Below are the code and all the weights of a small trained network. Each question names an input and a target symbol and asks about switching units off, where a switched-off unit gives its printed mean instead of its output.

import numpy as np


def w(rows, s, z=0):
    codes = np.array(rows[::2]) - 128.0
    scale = np.full(codes.shape[1], s)
    scale[-1] = z or s
    return codes * scale


def f(y):
    return np.maximum(y, 0)


def softmax(a):
    e = np.exp(a - a.max(-1, keepdims=True))
    return e / e.sum(-1, keepdims=True)


def log_softmax(a):
    a = a - a.max(-1, keepdims=True)
    return a - np.log(np.exp(a).sum(-1, keepdims=True))


def net(x, mask):
    ids = ['ΘΠΦαβγδεημξτ'.index(c) for c in x.split()]
    T = len(ids)
    res = E[ids] + P[:T]
    r = res
    for j in range(3):
        rows = slice(2 * j, 2 * j + 2)
        q, k, v = (r @ M[0][rows].T for M in (Q, K, V))
        z = softmax(np.where(np.tri(T) > 0, q @ k.T / 2**0.5, -1e9)) @ v
        o = O[0][rows]
        res = res + np.where(mask[j], z, o[:, -1]) @ o[:, :-1]
    y = f(res @ A[0][:, :-1].T + A[0][:, -1])
    res = res + np.where(mask[3:11], y, B[0][:, -1]) @ B[0][:, :-1]
    return log_softmax(res[-1] @ U[:, :-1].T + U[:, -1])


Q, K, V, O, A, B = {}, {}, {}, {}, {}, {}
E = w([
[195,102,144,166,128],'Θ',
[46,89,144,240,185],'Π',
[103,214,79,20,180],'Φ',
[135,144,87,192,75],'α',
[64,84,237,81,41],'β',
[149,124,65,77,145],'γ',
[255,82,207,145,153],'δ',
[224,116,109,79,142],'ε',
[203,130,78,70,132],'η',
[172,204,56,61,89],'μ',
[64,85,120,77,124],'ξ',
[47,21,80,4,127],'τ',
],0.019)
P = w([
[143,9,97,163,108],'0',
[127,142,116,137,95],'1',
[131,141,123,130,97],'2',
[138,139,125,131,97],'3',
[129,140,131,141,108],'4',
[131,141,125,146,111],'5',
[135,135,131,141,117],'6',
[132,135,134,136,111],'7',
[136,137,137,145,112],'8',
[139,130,137,141,114],'9',
],0.015)
Q[0] = w([
[54,84,54,182,176],'head 0',
[206,82,129,107,11],'head 0',
[68,111,168,85,55],'head 1',
[195,89,68,72,135],'head 1',
[116,203,82,76,190],'head 2',
[140,183,36,68,106],'head 2',
],0.011)
K[0] = w([
[64,233,161,132,210],'head 0',
[130,2,134,157,162],'head 0',
[57,107,194,75,111],'head 1',
[164,165,97,42,186],'head 1',
[163,189,157,99,126],'head 2',
[111,247,114,97,160],'head 2',
],0.0096)
V[0] = w([
[169,86,101,203,205],'head 0',
[250,160,204,152,137],'head 0',
[63,112,164,240,132],'head 1',
[156,198,202,146,191],'head 1',
[63,185,118,67,1],'head 2',
[219,65,251,104,40],'head 2',
],0.0083)
O[0] = w([
[54,132,108,211,185,255],'head 0',
[141,97,149,254,62,57],'head 0',
[91,172,148,102,52,212],'head 1',
[24,183,6,120,68,77],'head 1',
[92,36,18,83,74,11],'head 2',
[184,168,66,167,62,160],'head 2',
],0.0072,0.0084)
A[0] = w([
[147,93,234,146,98,2],'neuron 0',
[57,171,85,131,118,186],'neuron 1',
[122,101,119,181,120,86],'neuron 2',
[116,154,254,91,115,137],'neuron 3',
[197,140,169,131,196,152],'neuron 4',
[192,73,177,100,148,98],'neuron 5',
[81,70,162,55,106,125],'neuron 6',
[109,37,91,144,204,249],'neuron 7',
],0.0099,0.0022)
B[0] = w([
[81,185,70,123,95,221],'neuron 0',
[170,52,124,102,38,170],'neuron 1',
[150,208,181,37,33,161],'neuron 2',
[170,89,51,130,192,251],'neuron 3',
[2,122,94,94,136,225],'neuron 4',
[159,67,156,146,20,186],'neuron 5',
[184,130,180,160,131,164],'neuron 6',
[146,202,158,153,142,196],'neuron 7',
],0.0082,0.014)
U = w([
[144,165,190,159,110,45],'Θ',
[125,140,123,214,215,130],'Π',
[120,142,193,133,97,45],'Φ',
[172,80,242,204,136,121],'α',
[146,89,56,128,54,142],'β',
[123,66,187,170,114,251],'γ',
[239,187,187,255,139,24],'δ',
[141,92,156,214,97,141],'ε',
[134,58,158,222,107,136],'η',
[109,109,182,156,89,46],'μ',
[87,135,188,105,82,40],'ξ',
[70,182,224,21,71,129],'τ',
],0.0069,0.0033)

Each question gives the input, a string of symbols that net reads in full, and the target symbol t.
The units are the heads (2 rows each of Q, K, V and O) and the neurons (one row each of A and B). Each row of codes is followed by its name. A weight is (code - 128) times the scale printed after its matrix; where a second scale follows, it is the last column's (O, A, B and U).
mask holds one flag per unit, heads first, then neurons. A switched-off unit (its flag False) gives its mean, the last column of its rows in O or B, instead of its output. The means were averaged over made-up inputs and are rounded, as every weight is.
A unit's drop is (log p(t) with every unit on - log p(t) with that unit switched off) / (log p(t) with every unit on - log p(t) with every unit switched off).
The circuit of an input: a set's keep is (log p(t) with only the set's units on - log p(t) with every unit switched off) / (log p(t) with every unit on - log p(t) with every unit switched off). Starting from all 11 units, units are removed one at a time, each time the one whose removal leaves the highest keep (on an exact tie, the one counted first), for as long as the keep stays at least 0.8.
units of the circuit, in order: the units of the circuit, biggest drop first
most important unit: the unit with the biggest drop
k most important neurons: the k neurons with the biggest drops, biggest first
heads that matter: for each layer, one digit per head in row order, 1 if its drop is at least 0.15 and else 0, layers parted by /
drop of u: that unit's drop, to one decimal
input Π δ β β ε δ Θ Π μ, target β: heads that matter => 001
input β Π Π δ Π Π, target β: heads that matter => 011
input δ δ γ, target δ: heads that matter => 110
input τ Π Π Π η δ Π Π η, target τ: most important unit => head 0
input δ τ ξ β β Π β ε, target δ: heads that matter => 111
input δ Θ Π γ, target δ: units of the circuit, in order => head 0; head 1; neuron 7
input δ μ Π Π β Π ε β, target δ: heads that matter => 101
input δ Π δ Π η, target δ: heads that matter => 110
input β η α β ε Π β α δ Θ, target β: heads that matter => 101
input Π δ ε Θ δ δ, target Π: units of the circuit, in order => head 2; neuron 4; neuron 3
input β β β Π Π δ Π μ, target β: heads that matter => 011
input Π δ Π α Π Π γ Π γ, target Π: units of the circuit, in order => head 1; neuron 1
input δ β Π η, target δ: 2 most important neurons => neuron 7; neuron 4
input δ Π δ Π β η Π τ Π Π, target δ: most important unit => head 2
input τ Π Θ η δ, target τ: 2 most important neurons => neuron 4; neuron 3
input Π μ Π τ Π δ, target Π: 2 most important neurons => neuron 4; neuron 3
input Π ξ β δ Θ Π τ, target α: 2 most important neurons => neuron 6; neuron 0
input δ δ β ξ γ δ β, target δ: drop of neuron 4 => 0.1
input Π Π δ Π ε, target Π: drop of head 1 => 0.4
input δ Π Π γ Π γ, target Π: drop of neuron 7 => 0.2
input δ Π α Π, target δ: drop of head 1 => 0.1
input δ β Π η Π Π ε, target δ: units of the circuit, in order => head 0
